Here is a tiny trained network, its code and every weight. The questions are about switching its units off for an input and a class, where a switched-off unit gives its printed mean instead of its output.

import numpy as np


def w(rows, s, z=0):
    codes = np.array(rows[::2]) - 128.0
    scale = np.full(codes.shape[1], s)
    scale[-1] = z or s
    return codes * scale


def f(y):
    return y / 2 * (1 + np.tanh(0.7978845608 * (y + 0.044715 * y**3)))


def log_softmax(a):
    a = a - a.max(-1, keepdims=True)
    return a - np.log(np.exp(a).sum(-1, keepdims=True))


def net(x, mask):
    res = np.array(x, float).reshape(1, 7) / 4 @ E
    y = f(res @ A[0][:, :-1].T + A[0][:, -1])
    res = res + np.where(mask, y, B[0][:, -1]) @ B[0][:, :-1]
    return log_softmax(res[-1] @ U[:, :-1].T + U[:, -1])


A, B = {}, {}
E = w([
[134,138,129,128,136,138,139,126,130,123,136,114],'x0',
[134,135,134,124,124,124,132,119,127,134,116,138],'x1',
[129,127,123,123,70,191,98,114,248,161,135,108],'x2',
[132,122,124,125,124,124,129,123,126,135,129,136],'x3',
[251,104,91,89,120,109,93,143,141,36,88,111],'x4',
[124,129,132,130,118,121,128,130,126,129,113,131],'x5',
[118,217,107,121,86,132,140,198,129,90,204,232],'x6',
],0.017)
A[0] = w([
[102,146,122,138,131,132,141,103,131,170,135,117,223],'neuron 0',
[137,128,129,135,76,183,98,124,255,160,128,124,164],'neuron 1',
[217,117,93,93,116,116,91,137,136,55,105,123,162],'neuron 2',
[120,142,111,122,94,150,125,141,161,137,143,140,112],'neuron 3',
[123,160,125,114,108,134,146,164,110,100,158,179,145],'neuron 4',
[98,172,141,130,134,139,145,168,104,128,142,163,199],'neuron 5',
[125,90,131,121,131,140,125,108,148,148,108,95,142],'neuron 6',
[155,80,130,116,144,137,106,100,144,123,96,86,124],'neuron 7',
[129,160,120,113,85,147,126,156,149,108,154,166,78],'neuron 8',
[134,124,129,128,100,139,111,121,178,142,129,110,126],'neuron 9',
[104,144,132,131,114,134,137,128,120,135,147,150,122],'neuron 10',
[130,122,128,138,154,152,124,136,116,131,131,113,216],'neuron 11',
[122,100,140,137,163,125,130,109,112,150,98,101,254],'neuron 12',
],0.016,0.0095)
B[0] = w([
[81,114,169,171,138,166,80,92,92,160,167,183,186],'neuron 0',
[81,153,148,93,12,198,113,90,162,213,105,75,254],'neuron 1',
[222,121,91,79,110,100,140,169,137,43,6,2,245],'neuron 2',
[105,170,158,93,76,123,119,125,148,156,172,105,170],'neuron 3',
[180,163,49,211,102,135,145,156,162,83,131,165,205],'neuron 4',
[139,144,88,167,129,91,149,120,137,129,177,185,206],'neuron 5',
[80,61,113,144,118,171,122,92,87,168,54,95,184],'neuron 6',
[89,52,123,75,123,129,182,92,121,119,74,103,204],'neuron 7',
[136,238,133,85,78,82,110,168,189,118,181,66,188],'neuron 8',
[104,108,119,117,75,176,139,122,148,160,86,108,176],'neuron 9',
[131,164,101,144,138,145,158,118,155,132,177,130,164],'neuron 10',
[131,100,144,137,159,110,137,109,103,139,127,167,155],'neuron 11',
[104,50,237,91,179,79,99,139,53,145,142,149,203],'neuron 12',
],0.0096,0.03)
U = w([
[98,86,210,161,255,65,95,112,39,156,174,169,253],'0',
[166,69,159,79,226,46,146,147,70,57,102,98,113],'1',
[65,92,186,161,109,232,77,77,100,194,139,142,115],'2',
[123,63,85,108,82,180,165,79,154,127,77,64,87],'3',
[130,167,70,219,152,98,176,146,119,109,213,236,250],'4',
[215,166,41,191,146,78,136,193,132,26,122,130,69],'5',
[80,215,134,154,79,155,107,106,204,170,219,142,112],'6',
[163,204,113,89,49,137,101,185,191,105,135,62,41],'7',
],0.008,0.0044)

Each question gives the input, the list of numbers given to net, and the class t.
The units are the neurons (one row each of A and B). Each row of codes is followed by its name. A weight is (code - 128) times the scale printed after its matrix; where a second scale follows, it is the last column's (A, B and U).
mask holds one flag per neuron, in row order. A switched-off neuron (its flag False) gives its mean, the last column of its row in B, instead of its output. The means were averaged over made-up inputs and are rounded, as every weight is.
A unit's drop is (log p(t) with every unit on - log p(t) with that unit switched off) / (log p(t) with every unit on - log p(t) with every unit switched off).
The circuit of an input: a set's keep is (log p(t) with only the set's units on - log p(t) with every unit switched off) / (log p(t) with every unit on - log p(t) with every unit switched off). Starting from the 12 units with the biggest drops (on a tie, the unit counted first), units are removed one at a time, each time the one whose removal leaves the highest keep (on an exact tie, the one counted first), for as long as the keep stays at least 0.8.
units of the circuit, in order: the units of the circuit, biggest drop first
most important unit: the unit with the biggest drop
k most important neurons: the k neurons with the biggest drops, biggest first
drop of u: that unit's drop, to one decimal
input [-3,0,8,-1,-2,-3,-5], class 2: most important unit : neuron 2
input [0,-7,-2,-4,-2,6,2], class 4: 2 most important neurons : (neuron 2; neuron 1)
input [0,8,-2,6,0,7,-3], class 0: 2 most important neurons : (neuron 2; neuron 1)
input [1,2,-5,-5,0,-6,6], class 4: 2 most important neurons : (neuron 2; neuron 5)
input [6,8,0,-4,-8,0,-4], class 0: units of the circuit, in order : (neuron 1; neuron 12)
input [4,6,-1,4,0,4,-7], class 0: units of the circuit, in order : (neuron 2; neuron 1)
input [4,-7,-1,0,-1,8,7], class 4: units of the circuit, in order : (neuron 2; neuron 1)
input [-3,7,-2,7,1,5,0], class 1: 2 most important neurons : (neuron 1; neuron 4)
input [-4,5,-1,0,-4,7,-6], class 0: 2 most important neurons : (neuron 1; neuron 12)
input [2,-3,1,-8,0,-1,-6], class 2: 2 most important neurons : (neuron 2; neuron 12)
input [2,4,0,3,1,-4,-4], class 1: 2 most important neurons : (neuron 1; neuron 12)
input [-2,-6,0,6,-5,-3,-2], class 0: drop of neuron 1 : 0.4
input [-1,0,-2,-2,4,2,-3], class 1: drop of neuron 1 : 0.2
input [-3,-5,2,-6,0,5,3], class 6: drop of neuron 2 : 1.4
